Below is a small trained network, with its code and all its weights. Each question gives an input and a class and asks what happens when units are switched off, that is, made to give their printed mean instead of their output.

import numpy as np


def w(rows, s, z=0):
    codes = np.array(rows[::2]) - 128.0
    scale = np.full(codes.shape[1], s)
    scale[-1] = z or s
    return codes * scale


def norm(h):
    return h / np.sqrt((h * h).mean(-1, keepdims=True) + 1e-5)


def f(y):
    return np.maximum(y, 0)


def log_softmax(a):
    a = a - a.max(-1, keepdims=True)
    return a - np.log(np.exp(a).sum(-1, keepdims=True))


def net(x, mask):
    res = np.array(x, float).reshape(1, 6) / 4 @ E
    u = 0
    for l in range(4):
        y = f(norm(res) @ A[l][:, :-1].T + A[l][:, -1])
        res = res + np.where(mask[u : u + 8], y, B[l][:, -1]) @ B[l][:, :-1]
        u += 8
    return log_softmax(norm(res)[-1] @ U[:, :-1].T + U[:, -1])


A, B = {}, {}
E = w([
[114,101,109,90],'x0',
[112,87,110,94],'x1',
[110,89,105,83],'x2',
[159,91,255,62],'x3',
[199,206,125,28],'x4',
[220,32,107,190],'x5',
],0.0088)
A[0] = w([
[162,103,72,123,69],'0.n0',
[105,142,94,140,83],'0.n1',
[37,189,141,117,1],'0.n2',
[183,235,75,12,131],'0.n3',
[127,106,208,147,206],'0.n4',
[47,199,161,63,7],'0.n5',
[38,198,147,99,21],'0.n6',
[43,60,171,104,106],'0.n7',
],0.012,0.0055)
B[0] = w([
[164,103,110,83,153],'0.n0',
[93,149,136,136,145],'0.n1',
[195,70,91,44,164],'0.n2',
[38,133,154,193,254],'0.n3',
[113,159,201,165,205],'0.n4',
[203,7,117,66,180],'0.n5',
[224,91,25,37,175],'0.n6',
[95,205,156,134,181],'0.n7',
],0.012,0.0081)
A[1] = w([
[141,183,185,108,12],'1.n0',
[91,134,79,162,19],'1.n1',
[178,161,39,132,254],'1.n2',
[113,131,30,95,59],'1.n3',
[43,125,155,158,143],'1.n4',
[174,97,124,62,201],'1.n5',
[121,187,191,201,121],'1.n6',
[1,152,97,149,138],'1.n7',
],0.013,0.0056)
B[1] = w([
[100,178,113,123,150],'1.n0',
[74,191,194,48,158],'1.n1',
[117,100,166,10,254],'1.n2',
[80,106,165,128,200],'1.n3',
[174,214,82,190,232],'1.n4',
[97,125,61,52,242],'1.n5',
[126,181,77,130,244],'1.n6',
[76,134,103,176,249],'1.n7',
],0.013,0.0065)
A[2] = w([
[131,167,254,81,63],'2.n0',
[13,146,123,59,227],'2.n1',
[172,113,131,106,2],'2.n2',
[180,39,196,192,21],'2.n3',
[244,192,65,100,134],'2.n4',
[136,145,52,80,93],'2.n5',
[81,152,62,89,138],'2.n6',
[239,74,190,160,130],'2.n7',
],0.0099,0.0041)
B[2] = w([
[98,45,244,177,150],'2.n0',
[2,93,144,150,244],'2.n1',
[70,88,112,95,130],'2.n2',
[194,150,67,61,137],'2.n3',
[68,146,119,39,154],'2.n4',
[94,50,119,123,164],'2.n5',
[50,127,167,169,191],'2.n6',
[126,94,102,55,147],'2.n7',
],0.0085,0.011)
A[3] = w([
[123,23,178,108,84],'3.n0',
[74,115,44,116,58],'3.n1',
[175,138,82,24,149],'3.n2',
[203,186,87,104,149],'3.n3',
[161,195,139,160,3],'3.n4',
[66,81,137,156,155],'3.n5',
[162,106,2,70,185],'3.n6',
[190,225,119,184,149],'3.n7',
],0.01,0.0054)
B[3] = w([
[158,203,96,99,203],'3.n0',
[2,78,176,157,202],'3.n1',
[133,139,89,14,216],'3.n2',
[82,100,84,69,152],'3.n3',
[152,129,99,65,146],'3.n4',
[93,144,101,169,253],'3.n5',
[101,46,134,5,232],'3.n6',
[69,34,61,26,217],'3.n7',
],0.0098,0.0055)
U = w([
[189,8,64,55,132],'0',
[77,115,164,191,205],'1',
[90,145,34,140,143],'2',
[67,149,67,231,2],'3',
[85,139,54,137,60],'4',
],0.011,0.0031)

Each question gives the input, the list of numbers given to net, and the class t.
The units are the neurons (one row each of A and B). Each row of codes is followed by its name. A weight is (code - 128) times the scale printed after its matrix; where a second scale follows, it is the last column's (A, B and U).
mask holds one flag per neuron, layer by layer. A switched-off neuron (its flag False) gives its mean, the last column of its row in B, instead of its output. The means were averaged over made-up inputs and are rounded, as every weight is.
A unit's drop is (log p(t) with every unit on - log p(t) with that unit switched off) / (log p(t) with every unit on - log p(t) with every unit switched off).
The circuit of an input: a set's keep is (log p(t) with only the set's units on - log p(t) with every unit switched off) / (log p(t) with every unit on - log p(t) with every unit switched off). Starting from the 12 units with the biggest drops (on a tie, the unit counted first), units are removed one at a time, each time the one whose removal leaves the highest keep (on an exact tie, the one counted first), for as long as the keep stays at least 0.8.
units of the circuit, in order: the units of the circuit, biggest drop first
most important unit: the unit with the biggest drop
k most important neurons: the k neurons with the biggest drops, biggest first
k most important neurons of layer l: the k neurons of layer l with the biggest drops, biggest first
drop when u is switched off: that unit's drop, to one decimal
input [-7,-5,-2,-6,-5,6], class 0: 2 most important neurons	(0.n3, 2.n1)
input [6,-3,-1,7,2,2], class 1: most important unit	2.n0
input [8,-2,-6,7,-8,5], class 3: 4 most important neurons	(0.n4, 0.n6, 0.n5, 0.n7)
input [-7,-2,4,2,1,-8], class 0: units of the circuit, in order	(0.n5, 0.n6)
input [-6,2,8,-8,0,8], class 0: 3 most important neurons	(0.n3, 0.n0, 1.n7)
input [4,-7,8,-7,6,-8], class 0: 3 most important neurons	(0.n6, 0.n5, 0.n2)
input [5,0,-7,8,6,6], class 1: 4 most important neurons	(2.n0, 0.n6, 0.n5, 0.n4)
input [2,-3,6,-1,6,-7], class 0: 2 most important neurons	(0.n5, 0.n6)
input [7,-6,6,1,7,-4], class 3: 2 most important neurons	(0.n3, 1.n2)
input [-6,5,2,-5,-4,7], class 0: 4 most important neurons	(0.n3, 1.n7, 1.n5, 1.n6)
input [4,-1,-1,6,4,5], class 1: 3 most important neurons	(0.n5, 0.n6, 2.n0)
input [8,-4,-3,6,-1,4], class 1: 2 most important neurons	(2.n0, 0.n3)
input [2,1,4,-6,6,-5], class 1: 2 most important neurons of layer 2	(2.n1, 2.n6)
input [3,7,1,-1,7,-1], class 3: most important unit	0.n3
input [-1,-3,-7,1,2,-8], class 0: 2 most important neurons	(0.n6, 0.n5)
input [7,5,-4,6,3,-1], class 1: 2 most important neurons of layer 1	(1.n5, 1.n7)
input [7,4,-6,7,5,-2], class 1: 2 most important neurons of layer 0	(0.n5, 0.n3)
input [-5,-2,-1,-6,2,2], class 1: 2 most important neurons of layer 0	(0.n4, 0.n3)
input [6,-2,-1,-1,-2,-6], class 0: drop when 0.n5 is switched off	0.1
input [-4,-5,5,7,-8,-2], class 3: drop when 0.n3 is switched off	-0.1
input [0,2,-6,-1,2,-6], class 0: drop when 0.n4 is switched off	0.0
input [6,5,3,7,2,2], class 1: drop when 0.n6 is switched off	0.2
input [-7,-4,5,-8,7,5], class 1: most important neuron	(0.n3)
input [3,-4,-4,3,-5,0], class 3: 2 most important neurons of layer 1	(1.n2, 1.n5)
input [-2,-7,8,-8,0,-1], class 1: 3 most important neurons of layer 0	(0.n4, 0.n3, 0.n7)
